Below are the code and all the weights of a small trained network. Each question names an input and a class and asks about switching units off, where a switched-off unit gives its printed mean instead of its output.

import numpy as np


def w(rows, s, z=0):
    codes = np.array(rows[::2]) - 128.0
    scale = np.full(codes.shape[1], s)
    scale[-1] = z or s
    return codes * scale


def norm(h):
    return h / np.sqrt((h * h).mean(-1, keepdims=True) + 1e-5)


def f(y):
    return y / 2 * (1 + np.tanh(0.7978845608 * (y + 0.044715 * y**3)))


def log_softmax(a):
    a = a - a.max(-1, keepdims=True)
    return a - np.log(np.exp(a).sum(-1, keepdims=True))


def net(x, mask):
    res = np.array(x, float).reshape(1, 3) / 4 @ E
    u = 0
    for l in range(4):
        y = f(norm(res) @ A[l][:, :-1].T + A[l][:, -1])
        res = res + np.where(mask[u : u + 4], y, B[l][:, -1]) @ B[l][:, :-1]
        u += 4
    return log_softmax(norm(res)[-1] @ U[:, :-1].T + U[:, -1])


A, B = {}, {}
E = w([
[104,162,154,76,3,73,209,222,86,94],'x0',
[191,174,231,152,126,224,233,128,170,91],'x1',
[121,2,112,167,83,79,20,236,158,136],'x2',
],0.0054)
A[0] = w([
[148,142,175,141,111,181,172,125,141,94,5],'L0N0',
[150,126,160,99,203,179,110,76,159,165,40],'L0N1',
[166,102,176,208,254,249,122,70,196,116,139],'L0N2',
[152,120,154,176,240,186,115,42,153,133,205],'L0N3',
],0.0072,0.0031)
B[0] = w([
[147,87,184,131,80,54,195,109,44,157,155],'L0N0',
[130,189,136,148,193,118,99,93,63,136,171],'L0N1',
[142,137,79,175,128,12,98,215,90,162,253],'L0N2',
[173,147,1,161,171,73,99,145,81,158,233],'L0N3',
],0.0073,0.011)
A[1] = w([
[185,165,122,166,157,189,137,74,143,153,225],'L1N0',
[108,76,163,169,142,97,80,127,139,128,255],'L1N1',
[113,90,91,141,152,86,69,114,102,181,74],'L1N2',
[150,189,150,154,254,172,167,41,112,115,242],'L1N3',
],0.0077,0.0017)
B[1] = w([
[189,67,100,135,148,61,114,182,21,148,141],'L1N0',
[165,155,71,105,85,123,73,131,176,102,183],'L1N1',
[195,232,146,187,208,77,111,151,102,143,254],'L1N2',
[236,117,1,187,132,109,62,253,136,136,175],'L1N3',
],0.0071,0.0075)
A[2] = w([
[147,50,1,125,148,96,76,99,88,191,59],'L2N0',
[20,169,68,128,196,56,49,19,122,197,4],'L2N1',
[86,72,146,209,144,183,121,151,193,110,102],'L2N2',
[123,133,100,95,115,204,189,142,79,110,47],'L2N3',
],0.0056,0.0014)
B[2] = w([
[189,165,140,185,208,92,146,225,129,107,253],'L2N0',
[180,31,96,98,127,158,185,119,1,127,209],'L2N1',
[85,108,101,77,81,130,121,161,116,135,114],'L2N2',
[77,151,141,183,231,97,127,161,188,102,127],'L2N3',
],0.0071,0.0066)
A[3] = w([
[98,22,162,127,105,125,92,148,165,143,114],'L3N0',
[81,47,141,125,68,85,73,203,155,112,189],'L3N1',
[27,160,129,74,102,133,194,117,128,116,129],'L3N2',
[209,145,254,169,110,153,222,147,164,135,4],'L3N3',
],0.0068,0.0026)
B[3] = w([
[143,131,66,92,204,158,53,101,175,95,129],'L3N0',
[207,137,34,118,142,145,77,138,156,192,254],'L3N1',
[106,164,182,246,176,106,94,104,185,119,191],'L3N2',
[157,51,156,135,218,83,190,124,2,90,199],'L3N3',
],0.0063,0.0033)
U = w([
[98,102,183,95,123,188,105,57,136,155,2],'0',
[162,78,74,44,87,235,80,121,194,158,85],'1',
[25,197,188,165,123,112,147,90,206,122,72],'2',
[180,128,65,176,157,46,100,190,103,155,225],'3',
[110,109,125,68,127,195,142,67,86,158,7],'4',
[93,109,245,131,135,103,246,103,76,103,164],'5',
],0.011,0.0033)

Each question gives the input, the list of numbers given to net, and the class t.
The units are the neurons (one row each of A and B). Each row of codes is followed by its name. A weight is (code - 128) times the scale printed after its matrix; where a second scale follows, it is the last column's (A, B and U).
mask holds one flag per neuron, layer by layer. A switched-off neuron (its flag False) gives its mean, the last column of its row in B, instead of its output. The means were averaged over made-up inputs and are rounded, as every weight is.
A unit's drop is (log p(t) with every unit on - log p(t) with that unit switched off) / (log p(t) with every unit on - log p(t) with every unit switched off).
unit that matters most: the unit with the biggest drop
k most important neurons: the k neurons with the biggest drops, biggest first
top k neurons in layer l: the k neurons of layer l with the biggest drops, biggest first
drop when u is switched off: that unit's drop, to one decimal
input [4,8,-5], class 5: 2 most important neurons	L0N0, L0N3
input [4,5,6], class 1: unit that matters most	L1N2
input [6,-2,3], class 1: 2 most important neurons	L0N3, L0N2
input [2,-5,-3], class 4: 4 most important neurons	L0N2, L0N3, L1N3, L2N1
input [3,-1,-4], class 2: top 3 neurons in layer 2	L2N0, L2N1, L2N3
input [5,5,7], class 1: top 2 neurons in layer 0	L0N2, L0N3
input [4,-3,-4], class 2: 3 most important neurons	L0N3, L0N2, L0N1
input [5,3,8], class 1: 4 most important neurons	L0N3, L0N2, L1N2, L2N0
input [0,-2,-1], class 4: 2 most important neurons	L0N1, L0N2
input [5,8,-8], class 5: top 2 neurons in layer 0	L0N0, L0N3
input [1,-6,-4], class 4: top 2 neurons in layer 0	L0N1, L0N2
input [7,1,-2], class 5: top 2 neurons in layer 0	L0N2, L0N3
input [6,3,2], class 5: 4 most important neurons	L0N2, L0N3, L1N3, L3N3
input [2,5,2], class 5: unit that matters most	L0N2
input [6,-4,-7], class 2: top 2 neurons in layer 0	L0N3, L0N2
input [6,6,8], class 1: top 2 neurons in layer 0	L0N2, L0N3
input [6,3,7], class 1: drop when L0N2 is switched off	0.3
